Here is a tiny trained network, its code and every weight. The questions are about switching its units off for an input and a class, where a switched-off unit gives its printed mean instead of its output.

import numpy as np


def w(rows, s, z=0):
    codes = np.array(rows[::2]) - 128.0
    scale = np.full(codes.shape[1], s)
    scale[-1] = z or s
    return codes * scale


def norm(h):
    return h / np.sqrt((h * h).mean(-1, keepdims=True) + 1e-5)


def f(y):
    return y / 2 * (1 + np.tanh(0.7978845608 * (y + 0.044715 * y**3)))


def log_softmax(a):
    a = a - a.max(-1, keepdims=True)
    return a - np.log(np.exp(a).sum(-1, keepdims=True))


def net(x, mask):
    res = np.array(x, float).reshape(1, 4) / 4 @ E
    u = 0
    for l in range(4):
        y = f(norm(res) @ A[l][:, :-1].T + A[l][:, -1])
        res = res + np.where(mask[u : u + 5], y, B[l][:, -1]) @ B[l][:, :-1]
        u += 5
    return log_softmax(norm(res)[-1] @ U[:, :-1].T + U[:, -1])


A, B = {}, {}
E = w([
[118,63,179,213,237,21],'x0',
[13,85,203,138,94,220],'x1',
[126,207,226,88,126,114],'x2',
[60,254,114,232,26,101],'x3',
],0.0071)
A[0] = w([
[164,196,254,80,113,103,140],'L0N0',
[152,72,22,196,87,159,167],'L0N1',
[135,171,115,196,22,79,1],'L0N2',
[185,125,142,115,41,112,54],'L0N3',
[158,212,51,59,159,66,152],'L0N4',
],0.0093,0.0047)
B[0] = w([
[57,79,33,198,211,186,242],'L0N0',
[65,148,107,142,193,149,235],'L0N1',
[179,156,160,168,147,250,193],'L0N2',
[93,180,100,121,124,145,132],'L0N3',
[82,104,49,98,109,126,253],'L0N4',
],0.012,0.0049)
A[1] = w([
[222,140,192,225,136,110,180],'L1N0',
[107,192,110,36,87,191,3],'L1N1',
[70,92,166,198,168,100,39],'L1N2',
[126,181,55,136,161,46,36],'L1N3',
[144,136,195,184,200,2,100],'L1N4',
],0.0094,0.0041)
B[1] = w([
[136,248,85,95,127,146,169],'L1N0',
[91,125,95,82,143,8,202],'L1N1',
[160,105,160,152,95,78,238],'L1N2',
[101,25,65,167,81,125,198],'L1N3',
[155,192,105,75,83,66,252],'L1N4',
],0.014,0.0036)
A[2] = w([
[194,128,152,175,88,79,72],'L2N0',
[82,97,254,107,103,130,175],'L2N1',
[75,130,97,69,90,187,64],'L2N2',
[72,57,69,173,108,135,103],'L2N3',
[165,119,142,94,136,133,3],'L2N4',
],0.011,0.0062)
B[2] = w([
[127,175,129,76,160,47,140],'L2N0',
[106,106,8,90,83,137,184],'L2N1',
[105,148,174,107,137,67,189],'L2N2',
[81,100,200,151,151,112,254],'L2N3',
[141,106,92,107,81,164,111],'L2N4',
],0.013,0.0064)
A[3] = w([
[80,88,86,180,211,161,117],'L3N0',
[77,61,130,98,16,124,70],'L3N1',
[26,135,94,62,195,76,111],'L3N2',
[185,163,173,99,243,114,2],'L3N3',
[222,33,144,1,208,192,154],'L3N4',
],0.0092,0.0081)
B[3] = w([
[111,39,194,165,123,100,220],'L3N0',
[89,116,17,138,31,74,145],'L3N1',
[221,127,193,131,76,31,254],'L3N2',
[48,153,122,151,117,120,125],'L3N3',
[119,178,11,174,199,215,181],'L3N4',
],0.012,0.0087)
U = w([
[144,181,97,92,113,85,181],'0',
[137,190,59,178,179,254,254],'1',
[59,93,179,178,206,125,40],'2',
[74,88,63,153,87,103,82],'3',
[141,95,192,124,130,169,28],'4',
],0.015,0.0068)

Each question gives the input, the list of numbers given to net, and the class t.
The units are the neurons (one row each of A and B). Each row of codes is followed by its name. A weight is (code - 128) times the scale printed after its matrix; where a second scale follows, it is the last column's (A, B and U).
mask holds one flag per neuron, layer by layer. A switched-off neuron (its flag False) gives its mean, the last column of its row in B, instead of its output. The means were averaged over made-up inputs and are rounded, as every weight is.
A unit's drop is (log p(t) with every unit on - log p(t) with that unit switched off) / (log p(t) with every unit on - log p(t) with every unit switched off).
The circuit of an input: a set's keep is (log p(t) with only the set's units on - log p(t) with every unit switched off) / (log p(t) with every unit on - log p(t) with every unit switched off). Starting from the 12 units with the biggest drops (on a tie, the unit counted first), units are removed one at a time, each time the one whose removal leaves the highest keep (on an exact tie, the one counted first), for as long as the keep stays at least 0.8.
units of the circuit, in order: the units of the circuit, biggest drop first
most important unit: the unit with the biggest drop
top k neurons: the k neurons with the biggest drops, biggest first
drop of u: that unit's drop, to one decimal
input [5,-8,3,2], class 3: units of the circuit, in order : [L1N3]
input [3,-8,3,-4], class 3: units of the circuit, in order : [L0N4; L1N3]
input [-2,3,-1,-4], class 1: top 2 neurons : [L0N4; L3N4]
input [-4,-6,8,3], class 2: units of the circuit, in order : [L0N0; L1N4; L3N0]
input [0,0,-8,7], class 2: top 3 neurons : [L0N1; L1N4; L3N0]
input [8,-5,-5,-5], class 0: units of the circuit, in order : [L1N4; L0N0]
input [2,-3,6,6], class 1: top 3 neurons : [L0N2; L3N2; L1N1]
input [4,3,5,-6], class 1: top 2 neurons : [L3N4; L0N4]
input [2,-6,-3,-6], class 1: top 3 neurons : [L3N4; L0N0; L1N1]
input [-6,0,-7,2], class 2: top 2 neurons : [L0N1; L1N4]
input [6,-3,-2,-6], class 0: top 4 neurons : [L1N4; L0N0; L0N2; L0N4]
input [7,8,4,-7], class 3: top 2 neurons : [L2N1; L0N2]
input [-3,6,5,-5], class 3: top 3 neurons : [L2N1; L0N1; L0N2]
input [-3,-8,-7,8], class 1: top 2 neurons : [L0N2; L3N2]
input [7,8,7,6], class 3: most important unit : L2N1
input [3,-3,-5,0], class 2: top 3 neurons : [L0N1; L2N3; L2N1]
input [5,-2,3,6], class 1: top 2 neurons : [L0N2; L3N2]
input [8,-3,-7,-7], class 0: top 3 neurons : [L1N4; L0N0; L0N2]
input [5,6,-3,-8], class 1: top 2 neurons : [L3N4; L0N0]
input [-7,6,2,7], class 0: most important unit : L1N1
input [-1,1,-8,7], class 2: drop of L2N1 : 0.3
input [1,-5,7,-4], class 2: drop of L0N0 : 0.2
input [-4,0,6,-2], class 2: drop of L0N0 : 1.4
input [-8,-1,-2,2], class 0: drop of L0N3 : 0.0
